In the rows, zero is written as 128.
Group and class of each row:
[146 116 116 161  82 129 112 100 130 136 121 115 129 106 112 116 201 159
 137 102  86 133 130]	<85>/Q
[107 153 130 119 135 123 128 154 123 125 134 146 129 146 125 135  98 131
 139 144 133 138 125]	<81>/L
[ 94 159 121 120 100 122 130 151 119 131 127 168 129 131 127 133 120 165
 160 138 106 152 122]	<81>/P
[107 170 124 107 115 123 118 163 121 133 130 155 132 150 131 136  86 121
 146 153 111 140 115]	<81>/L
[151 141 126 152 131  76 115 225 128 140 129 109 127 138 127 130 212  64
 116 131 169 115 112]	<88>/E
[106 130 119 148 103 126 121 123 123 126 125 148 128 116 120 126 154 204
 155 113  91 148 132]	<81>/D
[122 119 111 153 107 132 120 137 128 130 126 129 129 101 123 119 168 210
 134 110  84 144 132]	<85>/Y
[140 118 126 166 135  99 123 178 132 121 122 107 133 149 126 134 215  81
 129 110 174 121 125]	<88>/E
[135 108 120 153 140 119 135 171 129 123 118 103 137 125 135 134 163 116
 122 110 156 129 130]	<88>/E
[122 138 120 132 108 122 125 122 127 122 120 135 131 145 128 123 122 119
 149 121 114 137 128]	<85>/B
[ 91 163 123 104  83 127 132  88 121 130 123 180 126 137 120 131  91 158
 174 138 103 150 127]	<81>/P
[ 91 145 126 109 101 128 149  73 121 119 117 164 132 144 130 141  76 135
 167 127 125 146 136]	<81>/P
[162 122 124 150 132 112 127 207 127 144 124  95 130 121 132 130 209  64
 106 124 180 109 120]	<88>/E
[123 129 118 143 135 103 146 203 123 125 112 115 135 146 142 142 154  79
 137 119 179 131 126]	<88>/G
[156 150 125 130  81 125  88  91 134 141 123 126 128 151 115 120 140  77
 137 123  83 121 116]	<85>/B
[147 129 125 131  89 121 129 116 122 146 124 129 127 110 118 123 178 102
 131 126 128 121 124]	<85>/Y
[125 175 124 125 100 116 107 183 126 142 133 150 127 143 124 130 144 103
 144 146 115 135 111]	<81>/D
[122 120 117 144  99 126 141 137 118 134 120 130 129 100 126 129 178 152
 138 115 130 137 131]	<85>/Y
[135 144 118 126  91 119 137 153 120 145 116 132 132 130 132 135 155  70
 140 126 147 125 120]	<85>/B
[130 118 118 160 143 117 139 229 124 131 124 102 129  99 139 128 193 156
 112 116 152 134 126]	<88>/C
[151 116 118 129  87 143 134 121 123 150 121 114 127  87 129 118 158 138
 114 118 101 124 127]	<85>/Y
[129 133 119 151 122 118 114 145 130 125 122 121 131 144 127 128 143 123
 137 114 114 134 127]	<85>/B
[128 150 128 117 109 130 113 103 131 130 125 137 128 150 125 124  94 104
 140 135 103 131 119]	<85>/B
[114 106 108 156 136 122 155 252 112 139 122 105 125  69 150 128 183 222
 107 113 130 152 130]	<88>/C
[103 155 117 114  94 134 141 123 119 132 109 159 131 127 132 135  90 144
 155 135 106 148 127]	<81>/P
[113 150 124 140 132 116 114 184 128 123 131 137 131 143 128 131 138 148
 137 133 120 141 120]	<81>/L
[117 162 128 113 109 119 129 138 125 132 123 151 129 159 128 140 101  85
 152 147 135 132 121]	<81>/L
[135 125 119 134 146 123 146 234 121 138 128 106 132 100 145 131 158 119
 105 133 162 126 120]	<88>/C
[105 153 121 136 108 111 116 114 128 117 120 156 132 170 120 132 118 113
 166 125 117 144 126]	<81>/D
[143 129 120 163 134 125 111 234 125 139 131 107 134 111 126 124 221 144
 112 123 137 127 117]	<88>/E
[140 108 121 146 158 125 129 205 127 132 128  97 130 107 142 125 153 148
  98 122 134 127 125]	<88>/E
[110 162 123 132  90 115 117 137 122 131 122 161 131 144 118 129 140 138
 161 131 107 147 123]	<81>/D
[111 147 122 134 116 122 122 152 125 127 125 144 131 137 126 131 134 150
 144 130 114 143 122]	<81>/L
[112 152 125 114  73 129 134  65 120 133 118 168 131 134 117 132 114 119
 168 129 114 141 131]	<81>/P
[117 120 113 151 155 117 131 209 128 117 122 108 134 133 148 133 125 155
 126 118 124 144 127]	<88>/G
[129 120 131 149 125 105 132  98 132 116 121 131 132 158 119 133 180  83
 143 113 169 122 134]	<88>/E
[141 139 126 133 138 108 125 216 130 141 123 112 131 148 138 136 155  62
 118 138 171 117 117]	<88>/G
[100 152 121 131  82 115 140  72 123 114 103 166 135 177 124 141 112  58
 191 119 153 142 133]	<81>/P
[105 157 117 158 105 112  97 173 128 130 127 143 128 140 119 126 164 190
 155 126  83 155 121]	<81>/D
[123 135 124 118 135 124 132 143 128 125 123 125 131 146 140 134  93 105
 130 134 134 129 124]	<81>/L
[126 105 113 140 153 124 172 233 115 134 114 100 134  92 156 138 160 129
 110 120 182 130 133]	<88>/C
[142 128 121 169  84 107 111 119 132 131 121 135 130 133 104 122 235 118
 151 104 130 128 126]	<85>/Q

Group and class of each row:
[133 106 133 158 131 189 134 127 134 112 175 166 141 113 166 118 132 158
 146 119 120 173 176]	N/(65)
[143  89 138 148 165 163 134 123 121 144 110 168 147 122 146 145 125 196
 106 131 135 178 130]	W/(77)
[137 112 130  99 196 142 116 128 129 128 145 165 137 122 162 147 124 160
 116 123 130 157  91]	W/(67)
[129 114 139 127 124 153 122 136 133 137 145 153 126 136 181 112 142 134
 148 113 137 148 135]	N/(70)
[126 108 142 147 148 194 119 129 126 119 176 192 141 118 155 128 105 172
 128 112 133 169 152]	N/(56)
[129 127 107 140 106 201 173 118 139 143 189 190 125 126 161 136 166 184
 116 130 121 191 171]	W/(77)
[129 137 124 148 161 216 143 114 126 123 232 178 116 107 119 127 126 159
  94 180 108 158 159]	W/(77)
[122 128 128 143 130 201 137 137 128 122 185 169 137 122 169 117 142 131
 147 134 121 161 161]	N/(56)
[128 139 104 148 126 164 177 122 144 143 147 181 145 129 185 138 147 171
 127 149 121 163 151]	U/(66)
[120 147 108 138 120 159 190 117 144 126 155 185 155 121 185 126 145 151
 130 136 111 133 148]	U/(75)
[123 158 101 143 119 177 184  87 144 144 120 188 154 138 210 137 168 162
 143 134 127 170 149]	U/(75)
[128 113 123 145 178 172 142 119 133 131 161 184 135 115 129 135 129 205
 105 134 122 154 129]	W/(71)
[128 117 127 138  87 161 120 134 137 119 156 165 132  43 159 122 120 144
 129 135 122 163 137]	N/(56)
[122  96 158 137 177 144 137 122 119 152 109 136 183 129 106 160 128 147
 108 137 140 111 115]	U/(75)
[116 115 125 150 119 172 138 135 127 118 158 164 135 130 180 118 150 154
 142 123 135 168 174]	N/(65)
[127 114 139 151 142 181 188  87 151 151 128 204 165 121 114 125 153 201
 111 103 124 167 161]	U/(53)
[128 130 118 144 142 193 139 125 140 128 203 177 120 122 154 119 139 157
 127 128 117 155 150]	W/(67)
[125 126 124 145 141 175 184 124 139 150  94 167 157 130 177 129 142 178
 123 151 128 162 137]	U/(66)
[126 116 146 138 136 177 111 138 122 115 174 150 123 111 123 101 132 153
 125 114 126 149 157]	N/(70)
[130 138 129 153 147 202 195 102 156 137 165 196 146 110 113 117 150 223
 100 155 103 168 177]	U/(66)
[144 136 117 129 145 144 166 123 146 142 114 171 155 145 160 141 137 157
 125 142 127 137 118]	U/(66)
[126 130 127 138 142 146 184 108 149 131 107 153 157 130 156 140 147 160
 125 145 130 153 127]	U/(66)
[124 131 125 133 171 132 155 155 133 139  93 148 153 127 149 135 127 154
 101 140 118  96 100]	U/(75)
[128 142 127 121 155 143 152 116 137 150 103 151 142 130 105 134 132 161
 104 143 116 123 123]	U/(66)
[125 161 119 141 153 160 180 138 136 134 178 166 136 131 184 142 169 142
 129 136 111 117 125]	U/(75)
[126 130 109 147 121 183 179 119 133 144 158 182 146 135 160 130 161 173
 117 136 113 172 156]	U/(66)
[129 125 107 150 103 179 180 118 146 121 199 183 127 160 180 132 172 171
 129 125 104 192 170]	W/(77)
[134 104 133 138 143 197 141 129 136 143 182 149 113 130 134 139 150 179
 116 120 132 175 147]	W/(67)
[135 150 102 140 141 201 145 118 141 119 233 194 115 111 164 114 136 173
 109 143 105 159 161]	W/(77)
[123 132 115 145 104 194 127 134 132 110 241 176 118 132 170 115 126 137
 139 119 129 152 187]	N/(70)
[115 148 125 148 128 203  99 137 136 119 234 172 115 120 178  76 114 129
 160 119 115 151 166]	N/(56)
[136 122 133 143 174 160 144 123 131 122 214 176 122 130 184 152 146 166
 104 129 111 153 100]	W/(71)
[127 109 136 142 134 162 144 131 122 112 148 152 150 133 171 138 148 147
 137 116 137 148 163]	N/(70)

Group and class of each row:
[133  76 112 142 122 149 134 147 136 124 121 131 144 125 111 130 118 164
  71 111 181 113 130]	ZZ/T
[138  88 130 133 126 141 142 145 139 150 125 131 132 120 120 156 115 160
 111 111 171 110 137]	ZZ/T
[128  98 136 142 119 116 141 129 130 127 123 141 136 119 125 107 115 147
  98 129 185 134 147]	GR/K
[130 101 140 140 128 129 121 143 135 143 131 123 118 124 127 135 104 160
 140 117 110 120 134]	ZZ/J
[135 130 135 149 127 123 144  96 128 123 127 138 124 128 134 120 122 131
 141 141 134 130 132]	PB/V
[128  86 120 131 125 149 161 118 145 102 135 145 149 108 114 142 110 135
  99 120 162 135 142]	GR/K
[102 132 157 153 143 156 106 135 112 164 117 133 131 130 133 159 114 158
 147 131 148 121 137]	BT/F
[107 134 134 138 136 173 141 117 133 165 124 132 154 122 126 122 108 163
 144 133 152 115 147]	BT/F
[108 117 144 136 142 144 121 123 119 133 144 135 136 118 110 151 113 140
 124 135 115 102 139]	PB/H
[147 130 146 143 144 124 128 104 126 160 120 134 119 123 127 140 129 125
 158 136 126 113 132]	PB/V
[150  93 125 147 130 123 137 128 130 150 112 148 159 128 122 151 114 158
  86 132 173 109 140]	ZZ/T
[130  84 126 146 126 142 122 147 140 170 116 134 149 131 129 124 120 147
 114 120 149 109 147]	ZZ/T
[124 131 127 113 146 151 117 128 120 140 134 133 144 115 103 159 131 114
 124 129 121 105 142]	PB/H
[140  94 130 135 121 130 139 134 140 159 124 131 142 125 128 151 120 148
 120 119 149 106 145]	ZZ/T
[118 109 149 157 131 148 106 138 128 157 127 130 126 128 130 145 113 159
 149 115 142 116 130]	BT/Z
[133 101 142 128 110  99 160 100 137 130 148 139 128 116 124 119 129 140
 115 128 184 112 152]	GR/K
[118 133 172 154 150 118 127  94 125 157 125 138 108 129 125 111 136 142
 163 146 151 126 126]	PB/V
[110 117 149 143 142 150 138 130 125 147 124 136 128 120 120 132 112 164
 129 127 170 116 140]	BT/F
[119 125 132 139 140 172 145 136 131 173 110 141 147 119 129 146 108 153
 134 138 157 112 155]	BT/F
[ 99 142 132 147 147 164 148 134 131 155 112 130 131 121 123 155 121 146
 144 126 165 134 136]	BT/F
[120 122 141 151 143 127 106 124 123 142 116 133 122 130 126 144 117 158
 135 122 146 116 135]	BT/Z
[126 140 160 149 138 119 130 101 114 148 126 125  96 124 128 146 125 132
 166 144 126 112 136]	PB/V
[ 80 103 135 126 124 145 114 155 113 114 140 124 120 137 105 142 117 137
  95 110 149 105 155]	ZZ/J
[112 116 125 153 136 162 110 130 125 136 108 130 123 130 125 130 132 135
 130 115 167 134 145]	BT/Z
[113 147 155 130 135 105 131  92 113 131 137 139 131 126 116 116 129 109
 149 138 121 106 145]	PB/V
[130 114 136 129 130 135 119 101 127 151 137 147 174 123 119 141 113 126
 136 139 107  90 155]	PB/H
[ 95 121 148 141 135 147 121 113 139 171 133 132 147 126 127 163 114 151
 174 124 129 107 165]	BT/F
[133 132 156 128 138 127 131 103 128 139 142 133 109 114 128 133 127 137
 164 147 127 133 137]	PB/V
[144 114 133 142 113 133 139 100 135 153 139 146 132 125 133 114 134 135
 140 131 179 122 141]	GR/X
[132 115 149 152 137 127  83 130 115 149 120 130 123 132 125 149 125 155
 139 115 151 115 136]	BT/Z
[123 124 134 129 119 125 112 122 118 143 139 136 136 124 116 128 117 120
 133 121 123  97 156]	PB/H
[106 121 129 140 113 143 134 101 132 120 144 145 140 118 126 141 119 134
 142 121 155 131 146]	GR/X
[ 92 121 129 149 159 163 124 128 128 143 109 135 156 133 116 131 127 143
 121 125 134 116 133]	BT/F
[150  82 142 139 131 109 103 158 125 158 118 145 152 122 129 161 111 134
 102 122 141 113 144]	ZZ/J
[112  98 132 139 132 146 142 149 130 132 121 128 123 119 120 149 122 152
 100 117 171 124 135]	ZZ/T
[151 112 130 140 107 135 129  95 138 148 145 143 132 123 134 123 117 135
 167 119 137 123 134]	GR/X
[130 104  97 123 121 159 136 153 133 111 113 131 154 118 116 133 123 139
  74 112 181 121 139]	ZZ/T
[125 127 148 123 136 159 124 119 129 163 139 130 123 120 116 109 130 141
 154 130 133 106 143]	PB/V
[135 129 143 113 143 128 118 119 120 125 135 138 134 113 113 172 129 127
 128 122 136 110 130]	PB/H
[ 84 128 136 148 157 176 115 134 126 171 109 133 141 131 111 153 134 145
 135 121 158 110 145]	BT/F
[109 134 122 148 121 167 128 124 129 163 120 135 148 131 137 148 121 155
 141 117 178 124 139]	BT/F
[105 109 130 149 100 119 135  88 135 119 147 128 106 123 119 123 126 143
 153 109 170 129 151]	GR/X

Group and class of each row:
[138 104 134 118 176 138 142 102 140 125 133  97 130 146 125 114 178 107
 116 130 132 107 136]	Hh/[38]
[138 113 140 135 151 126 133  96 109 141 146  86 118 156 118 126 125  99
 140 153 140 101 116]	Hh/[31]
[124 138 138 111 114  85 107 115 113 135  98  99 128 123 129 105 143 121
 126 139 127 116  92]	LH/[35]
[153 109 140 124 163 118 142 109 110 145 105 106 125 170 110 122 173  86
 110 141 159 121 159]	Hh/[31]
[143 125 129 133 144 141 112 110 122 138 123 104 118 143 136 140 123 127
 156 133 178 132 123]	MT/[30]
[149 108 132 115 153 145  97 145 143 161 157 123 109 160 131 135 102 109
 158 127 135 133 150]	MT/[30]
[161 112 129 121 123 143  98 102 112 151 152 137 141 112 116 137 148 111
 140 135 137 159 131]	MT/[30]
